Below are the code and all the weights of a small trained network. Each question names an input and a target symbol and asks about switching units off, where a switched-off unit gives its printed mean instead of its output.

import numpy as np


def w(rows, s, z=0):
    codes = np.array(rows[::2]) - 128.0
    scale = np.full(codes.shape[1], s)
    scale[-1] = z or s
    return codes * scale


def f(y):
    return np.maximum(y, 0)


def softmax(a):
    e = np.exp(a - a.max(-1, keepdims=True))
    return e / e.sum(-1, keepdims=True)


def log_softmax(a):
    a = a - a.max(-1, keepdims=True)
    return a - np.log(np.exp(a).sum(-1, keepdims=True))


def net(x, mask):
    ids = ['βδεζθμξπστφψω'.index(c) for c in x.split()]
    T = len(ids)
    res = E[ids] + P[:T]
    u = 0
    for l in range(2):
        q, k, v = (res @ M[l].T for M in (Q, K, V))
        z = softmax(np.where(np.tri(T) > 0, q @ k.T / 4**0.5, -1e9)) @ v
        res = res + np.where(mask[u], z, O[l][:, -1]) @ O[l][:, :-1]
        u += 1
        y = f(res @ A[l][:, :-1].T + A[l][:, -1])
        res = res + np.where(mask[u : u + 4], y, B[l][:, -1]) @ B[l][:, :-1]
        u += 4
    return log_softmax(res[-1] @ U[:, :-1].T + U[:, -1])


Q, K, V, O, A, B = {}, {}, {}, {}, {}, {}
E = w([
[76,79,142,117],'β',
[137,79,187,51],'δ',
[80,92,212,96],'ε',
[181,166,55,247],'ζ',
[105,29,135,96],'θ',
[148,100,51,148],'μ',
[128,115,85,153],'ξ',
[113,95,104,136],'π',
[182,120,86,89],'σ',
[136,140,54,115],'τ',
[69,110,195,160],'φ',
[110,145,212,86],'ψ',
[124,169,141,226],'ω',
],0.015)
P = w([
[92,158,32,123],'0',
[207,127,182,168],'1',
[113,204,180,51],'2',
[57,109,157,124],'3',
[248,132,109,215],'4',
[138,219,158,53],'5',
[63,103,169,114],'6',
[222,115,132,186],'7',
],0.015)
Q[0] = w([
[253,219,116,99],'L0H0',
[39,216,3,70],'L0H0',
[88,192,177,148],'L0H0',
[151,222,36,85],'L0H0',
],0.0043)
K[0] = w([
[61,153,117,155],'L0H0',
[95,138,151,151],'L0H0',
[117,156,144,136],'L0H0',
[163,254,111,41],'L0H0',
],0.0077)
V[0] = w([
[2,134,45,106],'L0H0',
[142,157,157,196],'L0H0',
[75,116,33,151],'L0H0',
[122,99,75,65],'L0H0',
],0.0086)
O[0] = w([
[49,49,71,235,111],'L0H0',
[198,104,80,225,214],'L0H0',
[103,83,59,161,251],'L0H0',
[255,18,20,156,100],'L0H0',
],0.0057,0.0027)
A[0] = w([
[123,19,160,112,132],'L0N0',
[55,188,80,206,114],'L0N1',
[164,108,248,150,254],'L0N2',
[145,170,201,190,130],'L0N3',
],0.013,0.0048)
B[0] = w([
[69,198,38,67,171],'L0N0',
[140,90,221,131,255],'L0N1',
[161,128,104,254,243],'L0N2',
[80,123,49,10,226],'L0N3',
],0.0095,0.0094)
Q[1] = w([
[22,89,175,139],'L1H0',
[120,189,110,192],'L1H0',
[230,99,2,239],'L1H0',
[152,44,89,148],'L1H0',
],0.0087)
K[1] = w([
[114,169,179,144],'L1H0',
[162,165,176,65],'L1H0',
[83,11,144,104],'L1H0',
[100,68,98,178],'L1H0',
],0.012)
V[1] = w([
[1,88,195,107],'L1H0',
[50,164,144,39],'L1H0',
[148,180,243,65],'L1H0',
[94,61,81,82],'L1H0',
],0.0095)
O[1] = w([
[9,158,110,110,130],'L1H0',
[62,153,134,168,50],'L1H0',
[134,177,103,135,4],'L1H0',
[87,122,170,117,163],'L1H0',
],0.014,0.011)
A[1] = w([
[133,56,67,93,147],'L1N0',
[59,246,106,173,2],'L1N1',
[66,209,120,2,124],'L1N2',
[103,78,145,112,18],'L1N3',
],0.008,0.0069)
B[1] = w([
[121,146,48,158,253],'L1N0',
[170,162,204,69,164],'L1N1',
[212,254,145,181,165],'L1N2',
[166,117,142,32,161],'L1N3',
],0.012,0.0078)
U = w([
[124,139,149,105,195],'β',
[93,124,135,247,149],'δ',
[148,156,147,148,23],'ε',
[144,118,55,91,171],'ζ',
[116,97,164,83,54],'θ',
[174,110,165,1,88],'μ',
[119,112,104,92,55],'ξ',
[87,115,90,119,202],'π',
[183,97,189,182,213],'σ',
[108,129,105,101,129],'τ',
[153,175,128,124,43],'φ',
[117,160,99,135,254],'ψ',
[88,166,34,118,80],'ω',
],0.0099,0.0034)

Each question gives the input, a string of symbols that net reads in full, and the target symbol t.
The units are the heads (4 rows each of Q, K, V and O) and the neurons (one row each of A and B). Each row of codes is followed by its name. A weight is (code - 128) times the scale printed after its matrix; where a second scale follows, it is the last column's (O, A, B and U).
mask holds one flag per unit, layer by layer, with each layer's heads first. A switched-off unit (its flag False) gives its mean, the last column of its rows in O or B, instead of its output. The means were averaged over made-up inputs and are rounded, as every weight is.
A unit's drop is (log p(t) with every unit on - log p(t) with that unit switched off) / (log p(t) with every unit on - log p(t) with every unit switched off).
The circuit of an input: a set's keep is (log p(t) with only the set's units on - log p(t) with every unit switched off) / (log p(t) with every unit on - log p(t) with every unit switched off). Starting from all 10 units, units are removed one at a time, each time the one whose removal leaves the highest keep (on an exact tie, the one counted first), for as long as the keep stays at least 0.8.
circuit, biggest first: the units of the circuit, biggest drop first
k most important neurons: the k neurons with the biggest drops, biggest first
k most important neurons of layer l: the k neurons of layer l with the biggest drops, biggest first
input ω τ ξ ζ ζ ζ θ ω, target ω: circuit, biggest first : [L0N3 L1H0]
input ω δ σ ζ ζ ω ζ ω, target ω: circuit, biggest first : [L0N3 L1H0 L0N1 L0N2]
input σ δ ζ, target σ: 2 most important neurons : [L0N0 L0N1]
input ζ ζ δ, target σ: 2 most important neurons of layer 0 : [L0N2 L0N3]
input ω ζ ω φ ζ ζ σ ψ, target ω: 3 most important neurons : [L0N2 L0N3 L0N1]
input ζ π ω, target φ: 2 most important neurons of layer 1 : [L1N2 L1N1]
input ζ ζ ζ ζ π, target ζ: circuit, biggest first : [L0N1 L1H0 L1N0]
input δ ζ σ ζ ω ζ ζ σ, target δ: circuit, biggest first : [L1H0 L0N2 L0H0]
input ζ π μ ζ ζ, target ζ: 2 most important neurons : [L0N3 L1N0]
input σ ω ω, target φ: circuit, biggest first : [L0H0 L1H0 L1N1]
input θ σ ζ ζ σ τ ζ π, target θ: 2 most important neurons : [L1N3 L0N0]
input δ σ δ σ π, target δ: circuit, biggest first : [L1H0 L0N2]
input δ φ ζ σ ζ σ σ δ, target δ: circuit, biggest first : [L0N2 L1H0]
input θ δ σ ζ ζ, target θ: circuit, biggest first : [L1H0 L0H0 L1N3 L0N2]
input ζ π ω ζ σ, target ζ: circuit, biggest first : [L0N1 L1H0 L1N0]
input ω ω σ ζ μ δ φ τ, target ω: 2 most important neurons : [L0N1 L0N3]
input ζ θ ζ ω π, target ζ: circuit, biggest first : [L0N1 L0H0 L1H0 L1N0]
input θ ζ σ ε σ, target θ: 2 most important neurons of layer 1 : [L1N3 L1N0]
input σ ζ τ ω ω ξ θ, target ω: 4 most important neurons : [L0N0 L0N3 L0N1 L0N2]
input σ θ δ ζ, target σ: 3 most important neurons : [L0N1 L0N0 L0N3]
input ζ σ σ σ π ζ ζ δ, target ζ: 3 most important neurons : [L0N1 L0N0 L0N3]
